Below is a small trained network, with its code and all its weights. Each question gives an input and a class and asks what happens when units are switched off, that is, made to give their printed mean instead of their output.

import numpy as np


def w(rows, s, z=0):
    codes = np.array(rows[::2]) - 128.0
    scale = np.full(codes.shape[1], s)
    scale[-1] = z or s
    return codes * scale


def norm(h):
    return h / np.sqrt((h * h).mean(-1, keepdims=True) + 1e-5)


def f(y):
    return y / 2 * (1 + np.tanh(0.7978845608 * (y + 0.044715 * y**3)))


def log_softmax(a):
    a = a - a.max(-1, keepdims=True)
    return a - np.log(np.exp(a).sum(-1, keepdims=True))


def net(x, mask):
    res = np.array(x, float).reshape(1, 6) / 4 @ E
    u = 0
    for l in range(2):
        y = f(norm(res) @ A[l][:, :-1].T + A[l][:, -1])
        res = res + np.where(mask[u : u + 9], y, B[l][:, -1]) @ B[l][:, :-1]
        u += 9
    return log_softmax(norm(res)[-1] @ U[:, :-1].T + U[:, -1])


A, B = {}, {}
E = w([
[73,205,200,82,212,35,240,122],'x0',
[93,79,133,108,194,148,98,47],'x1',
[156,3,163,226,115,43,188,113],'x2',
[78,46,188,40,128,81,66,239],'x3',
[137,106,78,58,76,108,175,109],'x4',
[131,128,130,128,125,127,125,125],'x5',
],0.002)
A[0] = w([
[115,104,165,144,23,195,80,93,33],'L0N0',
[147,185,99,180,66,139,178,254,77],'L0N1',
[95,63,105,98,217,175,111,55,31],'L0N2',
[165,105,88,43,75,114,162,91,16],'L0N3',
[174,78,163,55,165,132,103,193,26],'L0N4',
[130,175,190,224,190,143,50,163,83],'L0N5',
[170,95,86,137,93,176,71,138,42],'L0N6',
[185,180,114,168,128,162,158,64,44],'L0N7',
[110,208,91,82,134,136,55,131,5],'L0N8',
],0.0055,0.0017)
B[0] = w([
[120,130,105,129,189,106,126,124,180],'L0N0',
[156,103,170,76,142,76,67,1,231],'L0N1',
[192,139,175,87,77,47,87,59,202],'L0N2',
[68,81,92,88,98,162,178,123,153],'L0N3',
[59,172,128,189,72,100,109,132,179],'L0N4',
[93,82,58,43,67,127,211,114,249],'L0N5',
[132,163,100,114,166,76,144,149,206],'L0N6',
[26,121,166,150,90,94,71,172,242],'L0N7',
[169,78,223,149,143,195,162,141,186],'L0N8',
],0.0078,0.002)
A[1] = w([
[45,169,136,193,75,137,53,178,22],'L1N0',
[163,198,133,116,125,232,115,131,61],'L1N1',
[101,150,83,166,110,48,135,87,141],'L1N2',
[116,159,200,120,99,121,194,113,156],'L1N3',
[90,80,54,96,83,201,204,112,9],'L1N4',
[140,223,59,107,253,83,163,163,170],'L1N5',
[136,206,75,208,99,172,171,20,28],'L1N6',
[161,87,73,158,74,180,57,135,91],'L1N7',
[208,32,156,235,124,157,192,153,47],'L1N8',
],0.0073,0.0014)
B[1] = w([
[86,82,138,169,96,133,90,142,198],'L1N0',
[157,113,194,92,173,166,142,187,146],'L1N1',
[140,149,152,102,138,212,109,143,254],'L1N2',
[159,112,54,175,143,127,100,128,220],'L1N3',
[128,129,83,105,96,191,141,116,184],'L1N4',
[146,121,84,205,160,138,113,122,159],'L1N5',
[73,67,139,87,93,2,132,202,148],'L1N6',
[133,152,80,192,172,53,198,118,145],'L1N7',
[151,151,195,77,175,215,107,174,148],'L1N8',
],0.0093,0.0044)
U = w([
[3,76,181,171,58,53,68,223,154],'0',
[197,119,247,68,205,216,160,214,143],'1',
[173,162,11,234,227,65,148,125,142],'2',
[191,134,183,40,103,20,80,3,124],'3',
[145,109,113,147,112,197,72,91,236],'4',
[101,117,38,51,43,192,205,121,113],'5',
[132,206,181,166,83,126,201,102,2],'6',
[119,206,168,151,103,88,230,125,40],'7',
],0.0066,0.0055)

Each question gives the input, the list of numbers given to net, and the class t.
The units are the neurons (one row each of A and B). Each row of codes is followed by its name. A weight is (code - 128) times the scale printed after its matrix; where a second scale follows, it is the last column's (A, B and U).
mask holds one flag per neuron, layer by layer. A switched-off neuron (its flag False) gives its mean, the last column of its row in B, instead of its output. The means were averaged over made-up inputs and are rounded, as every weight is.
A unit's drop is (log p(t) with every unit on - log p(t) with that unit switched off) / (log p(t) with every unit on - log p(t) with every unit switched off).
The circuit of an input: a set's keep is (log p(t) with only the set's units on - log p(t) with every unit switched off) / (log p(t) with every unit on - log p(t) with every unit switched off). Starting from the 12 units with the biggest drops (on a tie, the unit counted first), units are removed one at a time, each time the one whose removal leaves the highest keep (on an exact tie, the one counted first), for as long as the keep stays at least 0.8.
circuit, biggest first: the units of the circuit, biggest drop first
most important unit: the unit with the biggest drop
top k neurons: the k neurons with the biggest drops, biggest first
top k neurons in layer l: the k neurons of layer l with the biggest drops, biggest first
input [8,8,0,-2,8,-4], class 2: top 2 neurons : (L0N1, L0N5)
input [-5,-7,8,-3,-1,-2], class 1: most important unit : L1N8
input [-2,8,-7,-6,8,-3], class 3: top 3 neurons : (L0N2, L0N5, L1N2)
input [-1,-5,8,6,6,2], class 1: circuit, biggest first : (L0N7, L1N8)
input [-1,-7,1,-8,7,7], class 0: top 2 neurons : (L0N5, L1N6)
input [-6,-3,-4,4,-8,4], class 5: top 2 neurons in layer 0 : (L0N5, L0N8)
input [-1,-1,5,-8,5,1], class 0: top 2 neurons in layer 0 : (L0N5, L0N7)
input [-6,-4,6,4,-5,1], class 1: top 2 neurons : (L0N7, L1N8)
input [-7,1,-7,0,7,6], class 1: top 3 neurons : (L0N8, L1N1, L0N5)
input [-2,7,7,2,0,-5], class 1: top 3 neurons in layer 0 : (L0N1, L0N7, L0N5)
input [-8,-6,-8,-7,2,2], class 1: top 3 neurons : (L1N1, L0N8, L0N4)
input [-2,-7,-5,7,-8,-6], class 5: top 2 neurons : (L0N5, L0N7)
input [7,7,-3,6,-6,6], class 2: top 2 neurons in layer 0 : (L0N7, L0N1)
input [3,-4,8,2,3,3], class 1: circuit, biggest first : (L1N8)
input [8,-4,-7,-6,-5,4], class 2: top 2 neurons : (L1N3, L0N4)
input [4,7,5,-4,-7,-1], class 3: top 3 neurons in layer 0 : (L0N2, L0N3, L0N8)
input [4,7,6,-4,0,6], class 3: top 4 neurons : (L0N2, L0N8, L1N1, L1N0)
input [-6,-8,-1,4,2,6], class 3: top 2 neurons : (L0N1, L1N3)
input [6,-2,8,-8,4,6], class 0: top 4 neurons : (L1N6, L0N8, L0N5, L0N7)
input [-5,7,-2,0,5,-4], class 3: circuit, biggest first : (L0N2)
input [7,6,-5,-1,2,4], class 2: top 3 neurons : (L0N1, L1N3, L1N2)
input [-8,5,7,3,4,2], class 2: top 2 neurons : (L1N7, L0N8)
input [0,-2,-3,-5,-6,-4], class 5: top 2 neurons in layer 0 : (L0N5, L0N4)
input [-8,-2,-4,-8,-1,-3], class 0: top 2 neurons in layer 1 : (L1N6, L1N0)
input [-1,-3,-6,-8,-8,-6], class 0: top 2 neurons in layer 0 : (L0N7, L0N3)
